Below is a small trained network, with its code and all its weights. Each question gives an input and a class and asks what happens when units are switched off, that is, made to give their printed mean instead of their output.

import numpy as np


def w(rows, s, z=0):
    codes = np.array(rows[::2]) - 128.0
    scale = np.full(codes.shape[1], s)
    scale[-1] = z or s
    return codes * scale


def f(y):
    return np.maximum(y, 0)


def log_softmax(a):
    a = a - a.max(-1, keepdims=True)
    return a - np.log(np.exp(a).sum(-1, keepdims=True))


def net(x, mask):
    res = np.array(x, float).reshape(1, 6) / 4 @ E
    y = f(res @ A[0][:, :-1].T + A[0][:, -1])
    res = res + np.where(mask, y, B[0][:, -1]) @ B[0][:, :-1]
    return log_softmax(res[-1] @ U[:, :-1].T + U[:, -1])


A, B = {}, {}
E = w([
[224,145,98,76,190,120,1,92],'x0',
[101,99,238,182,155,17,91,86],'x1',
[129,128,130,129,126,129,127,127],'x2',
[177,143,54,227,45,58,79,201],'x3',
[150,51,158,252,233,224,118,187],'x4',
[228,6,156,82,66,90,190,123],'x5',
],0.0072)
A[0] = w([
[80,158,137,112,64,100,174,122,141],'N1',
[95,118,148,88,172,138,141,108,113],'N2',
[83,203,90,11,71,12,132,88,76],'N3',
[135,134,59,205,69,67,89,176,66],'N4',
[161,126,89,126,148,96,95,143,104],'N5',
[131,130,73,115,125,171,142,117,58],'N6',
[92,100,136,138,86,121,183,167,49],'N7',
[35,234,83,138,189,143,65,125,56],'N8',
[79,119,192,45,172,178,136,91,57],'N9',
[118,136,211,62,166,194,160,82,26],'N10',
[76,177,181,164,134,112,77,119,63],'N11',
[119,84,163,58,174,140,161,105,86],'N12',
[178,162,102,219,54,105,103,137,61],'N13',
[244,27,143,61,93,119,174,128,35],'N14',
[126,88,163,176,144,195,97,111,62],'N15',
[161,62,163,116,144,62,148,118,69],'N16',
[99,100,214,173,175,1,102,84,72],'N17',
[63,117,133,150,92,116,194,121,84],'N18',
[164,102,105,153,98,99,136,152,98],'N19',
[168,126,158,193,149,171,135,167,101],'N20',
[136,126,47,88,119,218,137,133,65],'N21',
[159,138,26,90,107,219,190,156,57],'N22',
[69,96,111,154,118,106,204,142,96],'N23',
[101,105,147,188,112,169,180,137,83],'N24',
[85,117,178,150,141,91,117,96,4],'N25',
[68,165,116,164,128,110,186,135,28],'N26',
[215,138,127,79,200,102,45,107,56],'N27',
[127,144,136,98,142,171,145,114,94],'N28',
[153,59,111,208,221,164,144,148,88],'N29',
[193,114,104,72,170,137,36,111,28],'N30',
[119,136,156,125,122,122,187,177,59],'N31',
],0.011,0.0019)
B[0] = w([
[130,105,147,119,174,167,98,115,188],'N1',
[134,122,94,139,137,86,136,135,167],'N2',
[151,63,129,107,203,253,103,200,248],'N3',
[137,116,43,123,148,47,152,134,209],'N4',
[118,132,127,119,153,101,115,90,156],'N5',
[117,135,166,137,116,109,133,166,151],'N6',
[116,150,142,120,142,110,96,66,172],'N7',
[128,119,106,197,32,196,197,54,215],'N8',
[135,113,52,132,147,60,141,136,196],'N9',
[125,116,54,136,154,62,138,135,194],'N10',
[122,151,139,150,61,152,162,133,173],'N11',
[127,125,64,137,129,91,142,137,182],'N12',
[114,113,66,126,160,59,161,138,195],'N13',
[113,135,101,202,51,212,186,74,218],'N14',
[145,94,121,120,150,184,118,152,172],'N15',
[120,155,133,160,63,167,160,119,191],'N16',
[132,161,200,107,92,80,140,241,230],'N17',
[119,153,151,108,144,111,83,71,182],'N18',
[118,131,67,144,118,113,150,135,165],'N19',
[147,93,119,109,154,188,124,157,176],'N20',
[134,149,190,121,90,89,134,189,173],'N21',
[126,163,205,119,93,75,130,212,189],'N22',
[131,155,163,116,144,103,91,65,179],'N23',
[117,135,155,117,161,133,82,70,176],'N24',
[135,153,159,123,98,101,129,171,169],'N25',
[139,138,139,121,125,109,102,50,171],'N26',
[116,157,179,92,163,92,63,38,190],'N27',
[136,130,100,130,130,104,136,148,151],'N28',
[135,86,121,85,177,229,112,175,202],'N29',
[104,149,183,112,159,93,76,47,180],'N30',
[134,137,146,118,124,115,100,82,156],'N31',
],0.021,0.015)
U = w([
[167,35,143,64,224,243,87,180,177],'0',
[120,101,5,116,181,13,164,140,56],'1',
[88,171,209,74,175,108,32,9,252],'2',
[129,187,251,99,61,86,150,255,194],'3',
[103,132,128,200,33,208,200,66,66],'4',
],0.0077,0.00044)

Each question gives the input, the list of numbers given to net, and the class t.
The units are the neurons (one row each of A and B). Each row of codes is followed by its name. A weight is (code - 128) times the scale printed after its matrix; where a second scale follows, it is the last column's (A, B and U).
mask holds one flag per neuron, in row order. A switched-off neuron (its flag False) gives its mean, the last column of its row in B, instead of its output. The means were averaged over made-up inputs and are rounded, as every weight is.
A unit's drop is (log p(t) with every unit on - log p(t) with that unit switched off) / (log p(t) with every unit on - log p(t) with every unit switched off).
The circuit of an input: a set's keep is (log p(t) with only the set's units on - log p(t) with every unit switched off) / (log p(t) with every unit on - log p(t) with every unit switched off). Starting from the 12 units with the biggest drops (on a tie, the unit counted first), units are removed one at a time, each time the one whose removal leaves the highest keep (on an exact tie, the one counted first), for as long as the keep stays at least 0.8.
circuit, biggest first: the units of the circuit, biggest drop first
top k neurons: the k neurons with the biggest drops, biggest first
drop of u: that unit's drop, to one decimal
input [8,4,-2,7,3,-1], class 2: circuit, biggest first => N27
input [-2,8,4,-2,4,-8], class 3: top 4 neurons => N17, N14, N25, N16
input [-2,-5,8,-6,-2,2], class 1: top 2 neurons => N17, N10
input [5,3,-8,-5,-4,-1], class 1: top 2 neurons => N9, N10
input [-3,8,7,-6,3,-7], class 3: top 2 neurons => N17, N14
input [7,8,-4,-3,-5,-8], class 3: top 4 neurons => N17, N14, N11, N25
input [-7,8,-6,-8,4,1], class 1: top 4 neurons => N10, N9, N12, N22
input [-2,6,-8,5,2,4], class 3: top 4 neurons => N17, N9, N10, N16
input [-2,4,-6,-3,2,-4], class 3: top 2 neurons => N14, N17
input [2,2,-1,-8,-8,6], class 0: top 3 neurons => N3, N4, N13
input [7,-8,-6,-7,-5,7], class 3: top 3 neurons => N22, N21, N4
input [-6,-7,7,-8,-1,2], class 1: top 2 neurons => N10, N9
input [5,8,5,2,-6,-2], class 3: drop of N17 => 3.0
input [-5,-3,5,-7,1,-7], class 1: circuit, biggest first => N9
input [1,2,-4,2,2,4], class 4: drop of N3 => 1.3
input [6,6,-6,1,-7,-8], class 4: drop of N15 => 0.1
